Here is a tiny trained network, its code and every weight. The questions are about switching its units off for an input and a target symbol, where a switched-off unit gives its printed mean instead of its output.

import numpy as np


def w(rows, s, z=0):
    codes = np.array(rows[::2]) - 128.0
    scale = np.full(codes.shape[1], s)
    scale[-1] = z or s
    return codes * scale


def f(y):
    return y / 2 * (1 + np.tanh(0.7978845608 * (y + 0.044715 * y**3)))


def softmax(a):
    e = np.exp(a - a.max(-1, keepdims=True))
    return e / e.sum(-1, keepdims=True)


def log_softmax(a):
    a = a - a.max(-1, keepdims=True)
    return a - np.log(np.exp(a).sum(-1, keepdims=True))


def net(x, mask):
    ids = ['αζθλξτφ'.index(c) for c in x.split()]
    T = len(ids)
    res = E[ids] + P[:T]
    q, k, v = (res @ M[0].T for M in (Q, K, V))
    z = softmax(np.where(np.tri(T) > 0, q @ k.T / 3**0.5, -1e9)) @ v
    res = res + np.where(mask[0], z, O[0][:, -1]) @ O[0][:, :-1]
    y = f(res @ A[0][:, :-1].T + A[0][:, -1])
    res = res + np.where(mask[1:9], y, B[0][:, -1]) @ B[0][:, :-1]
    return log_softmax(res[-1] @ U[:, :-1].T + U[:, -1])


Q, K, V, O, A, B = {}, {}, {}, {}, {}, {}
E = w([
[169,71,121,114,96,180,130],'α',
[194,71,151,164,150,163,21],'ζ',
[58,207,123,194,131,132,162],'θ',
[201,106,94,116,155,92,142],'λ',
[55,204,134,211,149,60,3],'ξ',
[104,122,80,122,98,106,79],'τ',
[69,114,106,112,59,193,166],'φ',
],0.011)
P = w([
[198,108,142,179,6,108,142],'0',
[111,144,176,72,91,142,74],'1',
[89,21,145,112,147,109,90],'2',
[193,181,63,166,64,166,130],'3',
[116,182,144,80,126,158,84],'4',
[81,47,125,118,172,99,123],'5',
[192,196,39,175,99,182,140],'6',
[119,197,139,85,162,165,105],'7',
[75,66,113,119,192,93,132],'8',
[191,207,14,184,128,179,147],'9',
[110,187,139,83,160,186,106],'10',
[92,49,113,108,183,90,114],'11',
],0.013)
Q[0] = w([
[89,5,88,187,171,83,166],'h0',
[128,124,28,200,118,148,104],'h0',
[95,106,179,78,167,104,136],'h0',
],0.017)
K[0] = w([
[147,86,238,173,12,25,139],'h0',
[110,173,163,244,165,88,171],'h0',
[200,57,102,51,36,154,114],'h0',
],0.011)
V[0] = w([
[158,139,212,240,184,121,37],'h0',
[226,121,70,58,137,2,109],'h0',
[220,48,166,95,141,204,166],'h0',
],0.0087)
O[0] = w([
[117,158,194,177,192,253,74,246],'h0',
[216,224,180,50,126,87,93,143],'h0',
[174,151,29,91,113,177,81,3],'h0',
],0.011,0.0044)
A[0] = w([
[46,30,89,112,157,89,137,72],'n0',
[106,134,166,153,150,183,182,157],'n1',
[155,76,118,214,69,132,99,140],'n2',
[203,179,37,108,84,115,112,132],'n3',
[147,117,234,98,122,124,87,176],'n4',
[227,147,89,128,54,156,233,1],'n5',
[108,79,173,2,170,35,116,118],'n6',
[182,110,65,190,84,88,159,224],'n7',
],0.0092,0.0077)
B[0] = w([
[167,163,180,197,129,154,133,157],'n0',
[152,91,143,134,91,114,116,242],'n1',
[164,183,88,140,117,165,161,184],'n2',
[195,145,189,91,110,77,104,189],'n3',
[86,147,88,104,152,64,157,254],'n4',
[5,159,173,120,243,234,197,138],'n5',
[131,161,85,134,154,179,208,185],'n6',
[48,49,108,134,110,113,72,182],'n7',
],0.012,0.0086)
U = w([
[132,63,127,68,54,50,2,147],'α',
[82,152,125,62,207,244,46,71],'ζ',
[175,213,223,197,132,155,201,111],'θ',
[217,223,100,122,103,99,126,109],'λ',
[72,69,216,62,200,77,98,9],'ξ',
[27,183,35,60,183,142,232,251],'τ',
[104,101,21,172,67,99,112,172],'φ',
],0.0052,0.0019)

Each question gives the input, a string of symbols that net reads in full, and the target symbol t.
The units are the heads (3 rows each of Q, K, V and O) and the neurons (one row each of A and B). Each row of codes is followed by its name. A weight is (code - 128) times the scale printed after its matrix; where a second scale follows, it is the last column's (O, A, B and U).
mask holds one flag per unit, heads first, then neurons. A switched-off unit (its flag False) gives its mean, the last column of its rows in O or B, instead of its output. The means were averaged over made-up inputs and are rounded, as every weight is.
A unit's drop is (log p(t) with every unit on - log p(t) with that unit switched off) / (log p(t) with every unit on - log p(t) with every unit switched off).
The circuit of an input: a set's keep is (log p(t) with only the set's units on - log p(t) with every unit switched off) / (log p(t) with every unit on - log p(t) with every unit switched off). Starting from all 9 units, units are removed one at a time, each time the one whose removal leaves the highest keep (on an exact tie, the one counted first), for as long as the keep stays at least 0.8.
circuit, biggest first: the units of the circuit, biggest drop first
most important unit: the unit with the biggest drop
k most important neurons: the k neurons with the biggest drops, biggest first
drop of u: that unit's drop, to one decimal
input θ φ φ, target θ: circuit, biggest first => n0, h0
input τ φ α λ, target ξ: circuit, biggest first => n5, n3, h0, n7
input ζ τ τ τ ζ θ, target ζ: circuit, biggest first => h0
input α α τ α φ, target φ: circuit, biggest first => h0, n7
input τ ζ α τ ζ λ φ α τ, target τ: circuit, biggest first => h0, n6
input τ φ φ φ τ φ λ φ ξ ζ, target θ: 2 most important neurons => n7, n2
input φ ξ τ ξ τ α, target φ: circuit, biggest first => h0, n7, n0
input α ξ τ ξ, target θ: 2 most important neurons => n7, n2
input λ φ α, target λ: circuit, biggest first => h0, n6
input θ ξ α λ τ θ α, target φ: circuit, biggest first => h0, n7
input ξ τ ξ ξ λ, target λ: circuit, biggest first => h0, n7
input φ ξ ξ ξ τ ζ ζ ζ τ ξ τ ξ, target φ: circuit, biggest first => h0, n7, n0
input τ α τ φ τ ξ ζ θ φ τ, target φ: circuit, biggest first => h0, n7, n1
input τ λ λ φ τ ξ τ ξ λ ξ α λ, target τ: most important unit => n6
input α λ ξ τ τ θ τ ζ τ ξ θ α, target α: circuit, biggest first => h0, n3
input ξ θ τ τ τ ξ θ α φ ζ, target φ: 2 most important neurons => n7, n3
input τ ζ θ ζ, target φ: 2 most important neurons => n7, n2
input λ τ τ, target λ: 2 most important neurons => n6, n3
input ζ τ τ ξ α, target α: 2 most important neurons => n6, n5
input θ α λ τ ζ α, target θ: most important unit => n0
input λ τ τ τ φ λ, target λ: 2 most important neurons => n3, n6
input λ ξ φ τ τ, target τ: circuit, biggest first => h0, n6, n1
input τ φ ζ, target τ: 2 most important neurons => n6, n4
input θ ξ ξ ζ λ τ λ ξ α ξ λ ξ, target θ: 2 most important neurons => n0, n7
input λ τ τ τ α ζ λ, target ξ: drop of n5 => 1.2
input τ ξ λ, target τ: drop of h0 => 0.3
input ζ α ζ ξ τ ζ α ζ ζ, target ζ: drop of h0 => 1.0
input τ τ φ τ ζ τ ξ ξ α, target τ: drop of n1 => 0.2
